Below are the code and all the weights of a small trained network. Each question names an input and a target symbol and asks about switching units off, where a switched-off unit gives its printed mean instead of its output.

import numpy as np


def w(rows, s, z=0):
    codes = np.array(rows[::2]) - 128.0
    scale = np.full(codes.shape[1], s)
    scale[-1] = z or s
    return codes * scale


def f(y):
    return y / 2 * (1 + np.tanh(0.7978845608 * (y + 0.044715 * y**3)))


def softmax(a):
    e = np.exp(a - a.max(-1, keepdims=True))
    return e / e.sum(-1, keepdims=True)


def log_softmax(a):
    a = a - a.max(-1, keepdims=True)
    return a - np.log(np.exp(a).sum(-1, keepdims=True))


def net(x, mask):
    ids = ['γδζημπστω'.index(c) for c in x.split()]
    T = len(ids)
    res = E[ids] + P[:T]
    q, k, v = (res @ M[0].T for M in (Q, K, V))
    z = softmax(np.where(np.tri(T) > 0, q @ k.T / 3**0.5, -1e9)) @ v
    res = res + np.where(mask[0], z, O[0][:, -1]) @ O[0][:, :-1]
    y = f(res @ A[0][:, :-1].T + A[0][:, -1])
    res = res + np.where(mask[1:9], y, B[0][:, -1]) @ B[0][:, :-1]
    return log_softmax(res[-1] @ U[:, :-1].T + U[:, -1])


Q, K, V, O, A, B = {}, {}, {}, {}, {}, {}
E = w([
[127,126,139,138,35],'γ',
[138,215,187,111,126],'δ',
[122,153,54,253,132],'ζ',
[140,151,167,191,168],'η',
[119,39,14,143,59],'μ',
[135,147,20,140,133],'π',
[176,203,149,60,142],'σ',
[182,107,73,149,196],'τ',
[182,49,213,154,124],'ω',
],0.018)
P = w([
[2,45,155,46,196],'0',
[118,125,145,131,141],'1',
[158,157,132,145,125],'2',
[180,146,129,172,98],'3',
[204,148,124,177,73],'4',
[216,136,121,180,61],'5',
[234,123,119,178,50],'6',
[251,118,121,176,52],'7',
[215,131,136,162,79],'8',
],0.0081)
Q[0] = w([
[163,160,107,70,166],'h1',
[129,252,178,9,204],'h1',
[153,153,94,223,190],'h1',
],0.013)
K[0] = w([
[64,72,216,89,198],'h1',
[11,92,131,62,175],'h1',
[253,72,114,76,129],'h1',
],0.012)
V[0] = w([
[158,48,236,176,185],'h1',
[78,93,154,176,44],'h1',
[174,2,47,92,122],'h1',
],0.0096)
O[0] = w([
[159,25,223,165,159,178],'h1',
[11,88,196,156,2,66],'h1',
[194,63,6,132,56,253],'h1',
],0.0097,0.0049)
A[0] = w([
[89,70,87,198,174,60],'n1',
[76,161,164,51,71,147],'n2',
[120,238,118,149,238,22],'n3',
[133,103,58,173,2,120],'n4',
[184,229,82,59,153,254],'n5',
[197,71,110,110,118,114],'n6',
[201,149,110,101,240,150],'n7',
[88,116,44,217,184,19],'n8',
],0.0094,0.0065)
B[0] = w([
[61,194,156,178,62,159],'n1',
[162,144,154,99,37,148],'n2',
[87,150,82,1,169,162],'n3',
[124,117,156,70,213,241],'n4',
[87,145,48,201,103,246],'n5',
[119,136,155,103,36,224],'n6',
[227,151,138,104,159,253],'n7',
[189,221,190,126,63,177],'n8',
],0.0084,0.016)
U = w([
[113,190,161,70,2,30],'γ',
[137,208,164,59,125,53],'δ',
[78,239,143,216,49,109],'ζ',
[152,140,182,165,215,189],'η',
[110,62,55,62,119,183],'μ',
[63,104,17,191,133,254],'π',
[127,143,74,110,197,133],'σ',
[207,99,78,146,125,132],'τ',
[166,52,158,163,105,131],'ω',
],0.0068,0.0063)

Each question gives the input, a string of symbols that net reads in full, and the target symbol t.
The units are the heads (3 rows each of Q, K, V and O) and the neurons (one row each of A and B). Each row of codes is followed by its name. A weight is (code - 128) times the scale printed after its matrix; where a second scale follows, it is the last column's (O, A, B and U).
mask holds one flag per unit, heads first, then neurons. A switched-off unit (its flag False) gives its mean, the last column of its rows in O or B, instead of its output. The means were averaged over made-up inputs and are rounded, as every weight is.
A unit's drop is (log p(t) with every unit on - log p(t) with that unit switched off) / (log p(t) with every unit on - log p(t) with every unit switched off).
The circuit of an input: a set's keep is (log p(t) with only the set's units on - log p(t) with every unit switched off) / (log p(t) with every unit on - log p(t) with every unit switched off). Starting from all 9 units, units are removed one at a time, each time the one whose removal leaves the highest keep (on an exact tie, the one counted first), for as long as the keep stays at least 0.8.
units of the circuit, in order: the units of the circuit, biggest drop first
unit that matters most: the unit with the biggest drop
top k neurons: the k neurons with the biggest drops, biggest first
drop of u: that unit's drop, to one decimal
input σ μ τ τ η, target τ: units of the circuit, in order : h1, n7
input γ μ ω μ σ, target γ: top 3 neurons : n2, n5, n7
input ζ π σ, target ζ: units of the circuit, in order : n4, n5
input γ δ δ, target γ: top neuron : n2
input π η μ π σ τ τ π σ, target π: top 2 neurons : n5, n8
input μ τ τ σ, target μ: units of the circuit, in order : h1, n4
input ζ γ τ π σ τ ω μ δ, target ζ: units of the circuit, in order : h1, n7
input τ ω η, target ω: units of the circuit, in order : h1, n4
input π σ δ δ ζ, target ζ: top 2 neurons : n7, n8
input ζ ω π δ, target ζ: top 3 neurons : n4, n7, n3
input ζ η μ σ, target ζ: top 2 neurons : n4, n7
input τ π τ γ η τ ω π, target ω: top 2 neurons : n5, n3
input ω σ η, target η: top 2 neurons : n5, n6
input π δ π ζ, target ζ: unit that matters most : n8
input τ σ δ σ μ, target μ: top 3 neurons : n4, n7, n5
input τ τ π σ η δ η η, target η: top 2 neurons : n6, n5
input π τ τ δ ζ μ τ δ, target π: top 2 neurons : n5, n8
input σ τ τ δ, target σ: top 2 neurons : n3, n5
input η ζ μ γ γ μ μ η, target μ: top 2 neurons : n4, n7
input τ ω γ σ δ ω ω π, target ω: drop of n5 : 0.1
input γ γ η σ, target γ: drop of n5 : 0.2
input γ η γ ω ω, target ω: drop of h1 : 0.5
